Below is a small trained network, with its code and all its weights. Each question gives an input and a class and asks what happens when units are switched off, that is, made to give their printed mean instead of their output.

import numpy as np


def w(rows, s, z=0):
    codes = np.array(rows[::2]) - 128.0
    scale = np.full(codes.shape[1], s)
    scale[-1] = z or s
    return codes * scale


def f(y):
    return np.maximum(y, 0)


def log_softmax(a):
    a = a - a.max(-1, keepdims=True)
    return a - np.log(np.exp(a).sum(-1, keepdims=True))


def net(x, mask):
    res = np.array(x, float).reshape(1, 8) / 4 @ E
    y = f(res @ A[0][:, :-1].T + A[0][:, -1])
    res = res + np.where(mask, y, B[0][:, -1]) @ B[0][:, :-1]
    return log_softmax(res[-1] @ U[:, :-1].T + U[:, -1])


A, B = {}, {}
E = w([
[129,129,128],'x0',
[127,128,128],'x1',
[127,130,128],'x2',
[127,128,127],'x3',
[128,128,128],'x4',
[200,231,67],'x5',
[216,143,242],'x6',
[202,2,78],'x7',
],0.0098)
A[0] = w([
[194,45,43,72],'neuron 0',
[250,224,33,61],'neuron 1',
[45,31,222,152],'neuron 2',
[195,176,94,69],'neuron 3',
[197,173,112,97],'neuron 4',
[170,157,231,87],'neuron 5',
[220,144,251,129],'neuron 6',
[210,115,187,152],'neuron 7',
[187,188,67,14],'neuron 8',
[48,42,227,58],'neuron 9',
[225,38,122,53],'neuron 10',
[148,126,166,95],'neuron 11',
[41,253,233,4],'neuron 12',
[198,89,138,78],'neuron 13',
[26,137,7,184],'neuron 14',
[214,139,230,45],'neuron 15',
[226,67,135,18],'neuron 16',
[119,147,139,68],'neuron 17',
],0.011,0.0019)
B[0] = w([
[46,169,181,203],'neuron 0',
[225,93,148,243],'neuron 1',
[245,111,117,210],'neuron 2',
[181,95,134,183],'neuron 3',
[182,97,133,182],'neuron 4',
[89,139,81,201],'neuron 5',
[110,175,35,230],'neuron 6',
[97,125,86,193],'neuron 7',
[176,106,134,189],'neuron 8',
[228,104,134,199],'neuron 9',
[66,137,193,202],'neuron 10',
[136,130,105,152],'neuron 11',
[31,102,253,246],'neuron 12',
[91,128,159,172],'neuron 13',
[93,170,16,231],'neuron 14',
[139,158,38,210],'neuron 15',
[76,115,178,190],'neuron 16',
[117,105,140,141],'neuron 17',
],0.021,0.013)
U = w([
[139,203,62,251],'0',
[249,132,180,68],'1',
[109,168,220,66],'2',
],0.012,0.0026)

Each question gives the input, the list of numbers given to net, and the class t.
The units are the neurons (one row each of A and B). Each row of codes is followed by its name. A weight is (code - 128) times the scale printed after its matrix; where a second scale follows, it is the last column's (A, B and U).
mask holds one flag per neuron, in row order. A switched-off neuron (its flag False) gives its mean, the last column of its row in B, instead of its output. The means were averaged over made-up inputs and are rounded, as every weight is.
A unit's drop is (log p(t) with every unit on - log p(t) with that unit switched off) / (log p(t) with every unit on - log p(t) with every unit switched off).
The circuit of an input: a set's keep is (log p(t) with only the set's units on - log p(t) with every unit switched off) / (log p(t) with every unit on - log p(t) with every unit switched off). Starting from the 12 units with the biggest drops (on a tie, the unit counted first), units are removed one at a time, each time the one whose removal leaves the highest keep (on an exact tie, the one counted first), for as long as the keep stays at least 0.8.
units of the circuit, in order: the units of the circuit, biggest drop first
most important unit: the unit with the biggest drop
top k neurons: the k neurons with the biggest drops, biggest first
drop of u: that unit's drop, to one decimal
input [7,-8,7,5,7,2,3,-4], class 2: units of the circuit, in order	[neuron 12]
input [2,-6,-7,5,-5,-4,6,8], class 2: top 2 neurons	[neuron 10; neuron 16]
input [0,-8,5,0,-7,5,8,7], class 0: top 2 neurons	[neuron 6; neuron 15]
input [-3,-6,7,0,-3,-7,1,-7], class 1: top 4 neurons	[neuron 2; neuron 9; neuron 0; neuron 10]
input [4,-8,-4,-2,-6,5,2,-5], class 1: top 2 neurons	[neuron 1; neuron 0]
input [-3,-1,1,-5,-6,4,-2,5], class 2: top 4 neurons	[neuron 0; neuron 2; neuron 9; neuron 10]
input [-2,-1,7,-3,-6,6,-4,-7], class 2: top 3 neurons	[neuron 12; neuron 2; neuron 9]
input [-7,-6,1,-1,3,-4,4,-1], class 0: top 2 neurons	[neuron 1; neuron 6]
input [4,-5,8,-2,-6,-8,7,-5], class 1: top 3 neurons	[neuron 9; neuron 2; neuron 14]
input [7,7,2,-4,-2,3,-3,5], class 2: top 2 neurons	[neuron 0; neuron 6]
input [-8,6,3,-5,8,4,0,4], class 1: top 2 neurons	[neuron 12; neuron 1]
input [6,3,-8,-5,-1,0,-2,-3], class 2: top 2 neurons	[neuron 6; neuron 15]
input [-5,7,6,-2,-3,-5,6,-1], class 0: top 2 neurons	[neuron 6; neuron 1]
input [5,-1,6,1,0,6,1,-6], class 1: most important unit	neuron 1
input [-5,-8,0,-1,1,6,-3,-5], class 1: drop of neuron 1	0.2
input [8,7,-1,7,8,1,3,-7], class 2: drop of neuron 12	6.3
input [-8,8,8,5,-4,6,8,2], class 0: drop of neuron 6	1.1
input [7,-1,8,7,4,2,-2,-6], class 2: drop of neuron 12	0.2
